Each row is followed by its class.
[ -8  -1 -33 -28 -10 -37   9  10  29 -12  33 -31  -5   6  28 -23 -21   0
 -71 -45   9 -49  27 -11  43 -29  -3   6   6  45  38  35   2  -9  -6   9] => Roke
[-33 -13   0  17 -21 -14 -30  -3 -25 -17   9   8  27  12 -33  15  57 -44
  12  12 -10   4  11  -4 -13  23 -24 -21  14 -30  21   9  -2 -16  12  16] => rotag
[-30  46  31 -11  -1 -25  22  -5  16  20  -3  23 -29  50  32   4  -5 -11
  15 -14  -2 -10  28  12 -14  -8 -14  23  27  -3   4 -29  -7  -1  13 -19] => sobus
[-11 -12   9  15 -16  -9 -30  -5 -24 -17  15  17  20  -1 -27  24  39 -54
  28   3 -22   1 -10   4  -6  13 -21 -17  11 -35  44  10   9 -23   7  20] => nak
[-43 -12   1  20 -18   3 -22  27 -57   5  -6  23   7  24  48  21   7 -46
 -11 -27  67 -25 -18 -17  23  30  18   2  39 -15  58 -35  -3  40  25  16] => Roke
[  4   0   1   7  12   7 -27  10  -4 -32  34  27  -6  16  -1  29  18 -52
 -17 -22  90 -16 -45 -42  13  26   7  29  21 -32  28 -31 -81  -3  23  19] => rotag
[-42  -4  -5  28 -20   0 -22   7 -30 -15  26  14  21   0 -29  24  37 -38
  34  21 -28  -2  -7   0   2  31 -23 -10  13 -33  24  10   2  -6   8  10] => mev
[  4  16  -8   1  17  -7 -27  35 -22  30 -48 -36 -31  28   6 -54  -2 -12
 -48 -31  34 -68  32 -25   3 -25 -10 -44 -15  37  52  75  -4 -13   5  13] => Semo
[-26 -16  -9  20 -36 -11 -27   3 -22  -7  24  17  24  14 -25  18  41 -43
  10  -5 -25   4  -1   6  -9  18 -22 -15  11 -32  27  -5  -1   9  15  10] => Roke
[ 41   1  10 -47 -11  -2  17   4 -63   0 -40 -21  -7 -25  54  34  37 -15
 -96 -68  48 -43  48 -14  40 -15  -6  24  30   6  20  55  14  -6 -37  15] => sobus
[  2   0 -52  20  11  -9  10   3 -35  16   3  41   0  46  18  -3  14 -36
 -17   4  62 -48 -16 -33   6  10  17  41   8 -20  51   5 -17 -27  40   5] => sobus
[-23  -9  -8  15 -32  26  16  20 -37  -1  16  15 -11  11  27   2  17 -12
 -16  15  40 -34 -30 -31  21  19  25  22  23 -44  18  -9 -18 -24  46  -5] => mani
[-26  -4  -2  25 -22  -9 -31   2 -17 -16  17   0  15  24 -44  21  47 -55
  31   3 -20  19  -5  -5 -14  30 -23 -16  20 -24  20  10 -14  -5  15  17] => mukud
[-35 -16 -23   4 -16   5   2   2  12  28 -15  22  -5   2   9  -1  16 -29
  -6 -25  81 -44 -21  -1   5  26   9  27   5 -33  14 -17 -23 -16  38   9] => mani
[-24  13  15  -4 -16 -12  21  -8 -17  -8 -22  24 -42  32  23  42 -16   2
 -10  21 -19   3  18 -16  23 -20 -25 -28   7  15  -9  -4 -16 -24  33 -17] => mev
[-25 -20   5  10 -12   2 -31   9 -11 -10  34  20  -5  41  18  16   4 -42
  11  -3  43  -5 -35 -22  18  24  30  13  26  -6  31 -42 -48  -1  21   7] => mukud
[ 37  -3 -63 -14  -1  25 -24  14 -38  33 -85   4   4   0  -7  16  42  41
 -51 -35   5   1 -22  -8  74 -29 -66   2  60  28 -25  27 -23 -18  19 -10] => med
[-32 -13 -21  11 -18  11   9  -3   2 -12   0  35   8  30   0  -7 -12 -45
 -33  23  64 -22 -39 -26  21  28  -5   8   4  -1  45 -32 -18  -6  45  -3] => Semo
[-12  -4 -11  17 -23 -19 -24   2 -31 -14  22  10  24  17 -34  21  46 -47
  16   1 -20   0  10   8 -10  28 -11  -3  14 -29  48  22 -14 -21  -1  12] => sobus
[-27 -17  -9  24 -37  -2 -30   6 -29  -9  12   5  26   8 -44  17  60 -45
  26   7 -28   9   7   4   0  27 -34  -6   7 -35  11  14 -11 -21  22  17] => mani
[-28 -21  -2  23 -38   3 -32  12 -31 -14  36   2  26   3 -33   9  54 -47
  21  12 -37   0   7  -3   2  25 -25   0   7 -32  21  18  -9 -18  17  14] => mani
[-15 -25 -70  37  30 -46  29  11   2  -7  28 -53 -14  13   5 -29 -22   4
 -78  12  44 -33  27  -1  40  22 -13 -16 -36  -9  36  57 -15 -15  35 -29] => vafev
[-48   2  19 -25 -44 -25  25 -11   0  11 -55  51 -23  44  12   8  -8  18
   3 -18 -13  18 -15  15  -2 -20  -7 -25  28  -3  13 -35 -13 -15  64 -11] => Roke
[-12 -12 -13  19 -10  10  -8  10 -17  11  27  45  -8  26  24   4  -4 -43
 -20 -16  64 -38 -16 -41  12  17  25  -8  -1 -28  54 -25 -33   7  41  10] => Roke
[-12  -8 -13  21 -25 -20 -28   1 -25 -15  18  10  22  17 -35  27  48 -47
  24   9 -24   2   7   9 -10  29 -16  -5  12 -22  42  16 -22 -23   0   6] => sobus
[-15 -13   9  18 -23  -4 -25   0 -29 -13  12   6  22   6 -37  20  37 -45
  10  15 -24  -4  -5  -2 -16  21 -20  -5  -2 -24  28   1   3 -11   3   4] => Semo
[-14   1 -17  15 -23 -21 -16  -2 -32  -8  22  11  22  18 -39  17  48 -47
  21   5 -21  -2  14   8  -9  29 -11  -3  15 -28  43  19  -6 -22   0   9] => sobus
[-18  -3   1  12   1  -4 -22   6 -25  21  36  54  -5  19  23  13  -8 -33
 -21 -44  78 -27  -1 -29   7  35  28   6  17 -20  50 -38 -12  18  31  12] => Roke
[ -7 -36 -13  24   2 -16  23   9 -53 -13 -14 -75 -30 -26  17  59 -32 -72
 -19  15  17 -54 -10  15   7  29  13  38  17  10  35 -20  23   7 -19 -14] => Semo
[ 31 -28 -14  16 -17   4   5   7 -50 -27 -38 -41  -7  24  54  32  -7 -15
  -6   8  33 -29  -5   3  29  -7  25  26   2  54  18   1 -34 -24 -12  -1] => sobus
[-26 -15  -4  19 -15 -18 -35   2 -28 -21  12   5  23  12 -39  23  50 -42
  21  19 -10  10   3  -6  -8  24 -17 -25  15 -32  21   3 -15 -13   9  14] => rotag
[ -8   6  30  22   9  15  45  18 -48  11 -18 -50  -9  16  29   4  23 -34
 -60  -9  14 -16   4  15  54  14 -14  25  62 -30  35  18 -30   5  47   9] => vafev
[ 46 -24 -75  40  13   9 -46  21 -11  -5   2 -14   6 -28  -7  36  36   8
   5   4  -6 -43 -14 -43  46   3 -23 -20 -29  51  -8  47 -83 -31  28 -23] => med
[-25   8 -26  24  -6   2 -12  19   1 -12   7  10  -6  45  22  24   4 -42
 -11 -23  74 -20 -48 -27  19  20  20   7  26 -17  25 -14 -39   2  39  17] => mukud
[-22  11 -26  29  19   9  -7  24 -19 -18  13  37   5  -2  18  50  -9   2
  12 -21  57 -31 -46 -49  52  45  16  20  35 -40  60 -16 -31 -39  24  12] => mev
[  51  -62   -8  -36   12   -5   24  -18  -21    4 -114    1  -45  -30
  -17   29  -25  -27  -36   22    8   -1    3  -20   27  -42  -43  -12
   19   -4   57   15   -4  -45    0   14] => nak
[-20   0   7   9 -32   8 -12   5  -9 -11  26  34 -18  21   3  58  26 -58
 -15  18  65  -5 -48 -34   1  25  34  12  54 -31  13 -33 -51   2  36  15] => mukud
[-24  -7 -14  31 -22  -9 -29   1 -19 -14  18  -8  18  25 -47  21  49 -57
  31  13 -23  15  -6  -3 -12  31 -24 -12  19 -22  14  10 -11  -7  16  14] => mukud
[-18  -9  67  -6 -26   8   9  -2  11  -8 -10  25 -20   3  38  17  -7  -1
 -29   7 -21 -16  10 -15 -24  -9 -14 -14 -15  14   4  -5  -9 -11  41 -27] => Semo
[ -9   7  10  26   3  -9  12  11  -3  -1  10  33 -19  16  37  47   1 -29
 -25  -3  84 -15  -2 -35   0  -2  38   6  10 -43  32  -3 -19   3  14  22] => vafev
[-47 -19 -10   8  21 -41 -16   4  -8  29 -39  48  -3  54  21   9   0 -15
   4  10  -3  -8  -3 -10  -2 -12 -11 -10  20  -1  28 -22 -22  -8  82   2] => rotag
[  7   4  15 -29 -21  -5  11  -3   0   2 -86 -49 -47  32 -16  12 -15 -20
  -7   8  12  27  11  14  15 -38 -12 -29  43  40 -10  -1 -26   7 -20  23] => mukud
[ 46 -34  13 -53  39   8  60 -25 -31  22  15 -36  12 -62  30 -32   1 -39
 -78 -40 -13 -64  51 -15  91   7 -22  18  -9 -12  54  26  12 -24   2   1] => nak
[-32 -32  40  -2 -18   2  17  -7 -31   6 -29  54 -35   4  41  29 -13 -14
 -14  23 -16  -1  30 -34   4 -16 -12 -10  29  18  65 -12  11 -10  44 -21] => med
[-27 -12 -11  16 -18 -22 -35   2 -23 -18   5   3  21  16 -40  19  54 -42
  23  12 -12   4   6  -6 -10  15 -20 -26  13 -27  21  11 -11 -20   5  18] => rotag
[-27 -13 -30  -1 -16 -26  20  -6 -25   0 -23  30   0  31  35  24  13 -22
 -14  10  73 -31   3 -13  15  12  29   5   0 -44  58 -15  -5 -23  -2  -6] => sobus
[ 30 -23  24 -36 -36 -28  16 -16 -50 -54  27 -15 -17   9  46  22  16   9
 -45 -40 -21 -25  42 -12  10 -28   2  62   8  31  36  36  21 -76 -51 -16] => sobus
[-31 -15  -7  25 -35   4 -31  11 -20  -5  30   0  26   8 -37   2  54 -47
  26   6 -31  -1   5   6  -2  25 -29   1   6 -32   9  13  -7 -12  18  14] => mani
[-80   5  25  -1 -24 -19  20  -1 -24  20 -10  45 -41  11  33   3  -3  11
  -4   6  -8 -22  13  -2 -22  18 -16 -24   7 -10   5   6  29 -10  61 -43] => mev
[-32 -16 -11  24 -22 -19 -31   0 -32 -23   4  -1  24  19 -36  25  58 -53
  23  19  -6   2  -1  -2  -6  24 -21 -17  19 -30  26   4 -12 -19  11  17] => rotag
[ 22 -29 -59  13  -3   2 -25  14  14  19 -16 -22 -34 -15  29  33 -18  27
 -50 -23  75 -59 -44   7  18 -22  30  44  35  55   1  10 -34 -27   6 -13] => med
[-29 -12  65 -34 -20  -4  36 -14  27  11 -45  19  -9  19  45   2  -3 -19
 -36   8 -19 -25  36  -5   3 -44 -15  -8  -6 -18  43 -15  10 -14   6  -3] => Semo
[-27 -14 -11  24 -37  -3 -29   6 -24  -9  24  15  28  10 -28  16  45 -50
  17 -10 -20   3  -7   4  -5  25 -25 -16  12 -31  28  -4  -3  12  16  12] => Roke
[-15  22 -12 -10 -19 -19 -11   2   7   8 -44  42 -58  64  16  28  11 -26
 -21 -20  22  -1 -10 -34 -20 -38 -33 -20  17  21 -31  13 -28 -10  57  -6] => mukud
[-16  -1 -21 -16 -17 -10  15   8 -55  29 -29 -32  16  -6 -11 -38  50   3
 -60 -18  35 -35   1  22  43  23   4  23  38  32  -6  54 -33 -12  81  18] => mani
[-18  -7  10  15 -16 -10 -27   1 -23 -27  18  12  19  -4 -33  20  40 -60
  24  14 -20   8 -17   4  -6  20 -31 -18  14 -38  43  12   2  -7  15  16] => nak
[-32  -8  -7  33 -28  -1 -21  -1 -11 -12  12  15  24   6 -32  29  53 -20
  20  28 -20  10   2   3   0  10 -19 -15  23 -31  46   8  -7 -12  10   0] => med
[-30 -12  -5  43 -22  -9 -15   7  -9  -7  15  10  17   9 -18  25  51 -40
  17  28  -5   9  12  -8  -3  20 -21 -17   9 -45  23  14 -10  -9   7   6] => vafev
[ 20 -23  20 -17 -28   7  26  -6 -14   3 -43 -49  -7 -15  -2  26  21 -37
 -27 -50  16 -35  19  26  22 -21  18  20  13  -6  25  31 -15 -40  -8  53] => mani
[ -8 -34 -40  20   3   3  -7   4 -29  19  37  40  22  22  19  19  -1 -31
 -17  -2  15 -26 -22 -24  50  25  11  45  17  -5  18 -31 -24 -27  72   9] => mani
[-38  -3 -25  39   0  -1   8  -1 -31 -14  19  33  13  32   6  17   3 -31
  -2   8  63  -6 -24 -15  29  32  19  11  21 -24  77 -27 -15   2  45   4] => med
[-21  26 -27 -13  -4 -28  -1  14 -27 -12  19  45  -3  36  22   1  13 -14
   4 -27  45 -23 -35 -22   8  12  17  34  20 -11  31  -4 -32  -9  28  -7] => sobus
[-30  -1 -65  40  38 -23 -14  39 -44  14 -35 -34  24  31   8 -57   8   1
  36  17 -29 -37  12 -16  43 -14 -14 -39 -20  38  71  59 -15  14  43  -1] => med
[-52 -39   8 -17 -38 -29  14 -13 -20  21 -46  59 -33  33  56  18 -16 -17
 -11  -8  10 -10   4   1 -26 -24  -7  -2   1   2  14 -42  32  15  42 -24] => Roke
[-54  16  -3  -5 -23 -21  -2   2  -2   8 -62  23 -19  76  25   8  25 -11
 -23  25  31   0  -2  -6  28 -23 -22 -41  42   8  -3 -22 -45 -14  65   0] => rotag
[-35 -15 -11  19 -27 -16 -42   4 -15 -16  10   0  27  10 -38  21  62 -43
  22  18 -14  -2   3  -3  -3  22 -21 -31  18 -28  19   8 -19 -23   7  13] => rotag
[-30 -12   4  -3  20 -28  -7   7  18  25 -28  28 -14  13  60  -1 -33 -27
   8  10 -17 -38  26 -24  13 -31 -17 -28  -5  30  42   0  29  -3  33   0] => nak
[-26 -59  -1 -22   0 -34 -19 -11   7  15 -51  30  -9  25  30  -6   8 -11
 -31  -2  14 -17  42 -15  -2 -34 -25 -40 -34 -10  34   8  -5 -23  11  -5] => rotag
[ 45  19 -14  21  32   9  23  -7 -36 -35 -27  -7   7  26  18  21  33 -43
 -13 -34  51 -42 -18 -46  61  -3 -32  43  15 -22  68  21 -36 -73  32  33] => nak
[-41 -26 -12  11  20 -20  24   6  27  46 -23  27 -19  29  71  -4 -13 -28
  -5   9  10 -45  32 -25  15 -35 -16  20  -1 -28  38 -18  26  -6   5 -14] => vafev
